Here is a tiny trained network, its code and every weight. The questions are about switching its units off for an input and a class, where a switched-off unit gives its printed mean instead of its output.

import numpy as np


def w(rows, s, z=0):
    codes = np.array(rows[::2]) - 128.0
    scale = np.full(codes.shape[1], s)
    scale[-1] = z or s
    return codes * scale


def norm(h):
    return h / np.sqrt((h * h).mean(-1, keepdims=True) + 1e-5)


def f(y):
    return y / 2 * (1 + np.tanh(0.7978845608 * (y + 0.044715 * y**3)))


def log_softmax(a):
    a = a - a.max(-1, keepdims=True)
    return a - np.log(np.exp(a).sum(-1, keepdims=True))


def net(x, mask):
    res = np.array(x, float).reshape(1, 4) / 4 @ E
    u = 0
    for l in range(4):
        y = f(norm(res) @ A[l][:, :-1].T + A[l][:, -1])
        res = res + np.where(mask[u : u + 4], y, B[l][:, -1]) @ B[l][:, :-1]
        u += 4
    return log_softmax(norm(res)[-1] @ U[:, :-1].T + U[:, -1])


A, B = {}, {}
E = w([
[167,43,231,108,146,166,206,195,42],'x0',
[182,137,180,45,155,45,193,113,255],'x1',
[145,16,129,187,135,146,106,41,176],'x2',
[79,114,124,133,16,143,184,92,141],'x3',
],0.0047)
A[0] = w([
[101,107,101,129,83,127,140,115,138,72],'L0N0',
[106,174,97,98,67,115,182,177,119,114],'L0N1',
[149,148,128,99,253,160,75,137,104,47],'L0N2',
[116,206,148,128,103,65,138,219,91,2],'L0N3',
],0.0076,0.0025)
B[0] = w([
[132,67,26,110,164,101,174,160,69,157],'L0N0',
[40,87,108,145,192,140,146,107,164,248],'L0N1',
[30,78,59,61,94,13,115,159,148,253],'L0N2',
[178,17,89,216,255,210,51,38,181,247],'L0N3',
],0.0069,0.0029)
A[1] = w([
[78,140,132,164,85,170,18,163,53,23],'L1N0',
[127,255,77,174,77,116,68,77,169,170],'L1N1',
[100,156,74,107,121,180,80,108,37,80],'L1N2',
[175,68,97,135,113,101,53,116,85,248],'L1N3',
],0.0053,0.0016)
B[1] = w([
[200,216,198,121,189,62,254,77,174,221],'L1N0',
[201,128,204,21,166,212,168,236,32,252],'L1N1',
[179,92,177,130,85,67,158,63,193,209],'L1N2',
[168,129,122,136,64,86,44,110,164,244],'L1N3',
],0.0071,0.003)
A[2] = w([
[148,160,64,87,95,121,66,187,83,164],'L2N0',
[135,112,169,91,155,207,124,203,48,29],'L2N1',
[111,175,153,106,184,114,150,138,174,8],'L2N2',
[107,254,80,108,180,215,101,157,138,62],'L2N3',
],0.0061,0.0015)
B[2] = w([
[161,87,144,84,19,100,184,197,167,224],'L2N0',
[164,113,200,51,120,210,164,254,90,228],'L2N1',
[147,168,154,242,128,82,177,99,103,210],'L2N2',
[163,24,189,218,140,219,172,165,72,251],'L2N3',
],0.0061,0.0014)
A[3] = w([
[193,53,124,118,112,222,56,108,232,67],'L3N0',
[119,201,110,200,39,189,101,138,119,6],'L3N1',
[175,219,195,148,178,119,154,80,187,156],'L3N2',
[3,114,86,133,59,181,210,93,108,50],'L3N3',
],0.0058,0.0019)
B[3] = w([
[101,100,110,162,173,179,112,140,7,246],'L3N0',
[200,107,132,136,135,60,223,140,98,92],'L3N1',
[138,151,148,181,80,119,145,49,104,252],'L3N2',
[102,157,78,102,142,23,105,177,184,206],'L3N3',
],0.012,0.0027)
U = w([
[133,21,41,238,227,198,56,50,79,152],'0',
[73,143,15,32,108,4,59,197,237,252],'1',
[244,225,228,197,48,69,222,7,164,58],'2',
[194,128,207,60,80,230,195,208,56,113],'3',
[78,162,90,120,57,203,2,62,173,58],'4',
],0.0059,0.0035)

Each question gives the input, the list of numbers given to net, and the class t.
The units are the neurons (one row each of A and B). Each row of codes is followed by its name. A weight is (code - 128) times the scale printed after its matrix; where a second scale follows, it is the last column's (A, B and U).
mask holds one flag per neuron, layer by layer. A switched-off neuron (its flag False) gives its mean, the last column of its row in B, instead of its output. The means were averaged over made-up inputs and are rounded, as every weight is.
A unit's drop is (log p(t) with every unit on - log p(t) with that unit switched off) / (log p(t) with every unit on - log p(t) with every unit switched off).
The circuit of an input: a set's keep is (log p(t) with only the set's units on - log p(t) with every unit switched off) / (log p(t) with every unit on - log p(t) with every unit switched off). Starting from the 12 units with the biggest drops (on a tie, the unit counted first), units are removed one at a time, each time the one whose removal leaves the highest keep (on an exact tie, the one counted first), for as long as the keep stays at least 0.8.
units of the circuit, in order: the units of the circuit, biggest drop first
top k neurons: the k neurons with the biggest drops, biggest first
k most important neurons of layer l: the k neurons of layer l with the biggest drops, biggest first
drop when u is switched off: that unit's drop, to one decimal
input [5,-5,-4,-3], class 2: top 2 neurons -> [L1N0 L0N0]
input [-7,-7,6,6], class 2: top 3 neurons -> [L0N3 L0N2 L0N1]
input [0,3,-6,-6], class 0: top 2 neurons -> [L0N3 L3N3]
input [-5,-8,-2,-4], class 2: units of the circuit, in order -> [L1N0 L1N2]
input [-4,3,-2,3], class 3: units of the circuit, in order -> [L1N1]
input [-7,-5,2,-1], class 3: units of the circuit, in order -> [L1N1 L0N3]
input [5,5,2,-5], class 1: units of the circuit, in order -> [L0N2 L0N3 L1N1]
input [5,-5,-4,1], class 2: 3 most important neurons of layer 1 -> [L1N0 L1N1 L1N2]
input [0,-4,-6,6], class 0: top 3 neurons -> [L0N3 L0N2 L2N0]
input [3,-7,7,-8], class 1: top 2 neurons -> [L0N2 L0N3]
input [-8,-5,-6,-6], class 3: top 3 neurons -> [L1N1 L2N3 L2N0]
input [7,8,-3,-3], class 2: units of the circuit, in order -> [L1N1 L3N2]
input [5,-3,5,7], class 1: units of the circuit, in order -> [L0N3 L3N3]
input [1,0,4,-8], class 1: units of the circuit, in order -> [L0N2]
input [6,-8,6,-8], class 1: units of the circuit, in order -> [L0N2 L0N3 L3N0 L3N2]
input [-8,-1,-7,3], class 3: top 3 neurons -> [L1N1 L0N2 L2N1]
input [-6,-4,-1,-5], class 3: 2 most important neurons of layer 0 -> [L0N0 L0N3]
input [5,-7,6,-7], class 1: 2 most important neurons of layer 2 -> [L2N3 L2N2]
input [7,8,-3,0], class 2: 2 most important neurons of layer 2 -> [L2N2 L2N3]
input [7,6,-8,2], class 0: units of the circuit, in order -> [L0N3 L0N1]
input [-1,-4,-2,4], class 1: top 2 neurons -> [L0N1 L0N0]
input [-5,8,0,5], class 2: most important neuron of layer 3 -> [L3N2]
input [-4,-7,0,4], class 2: top 2 neurons -> [L1N0 L1N2]
input [-5,3,3,2], class 3: top 3 neurons -> [L1N1 L0N3 L0N2]
input [5,-8,3,-2], class 2: top 2 neurons -> [L1N0 L0N3]
input [-5,4,6,2], class 0: top 2 neurons -> [L1N0 L3N0]
input [-6,6,8,0], class 0: top 2 neurons -> [L3N0 L1N0]
input [7,4,-8,-5], class 0: top 2 neurons -> [L0N3 L1N1]
input [-6,4,-3,-2], class 3: drop when L1N1 is switched off -> 0.4
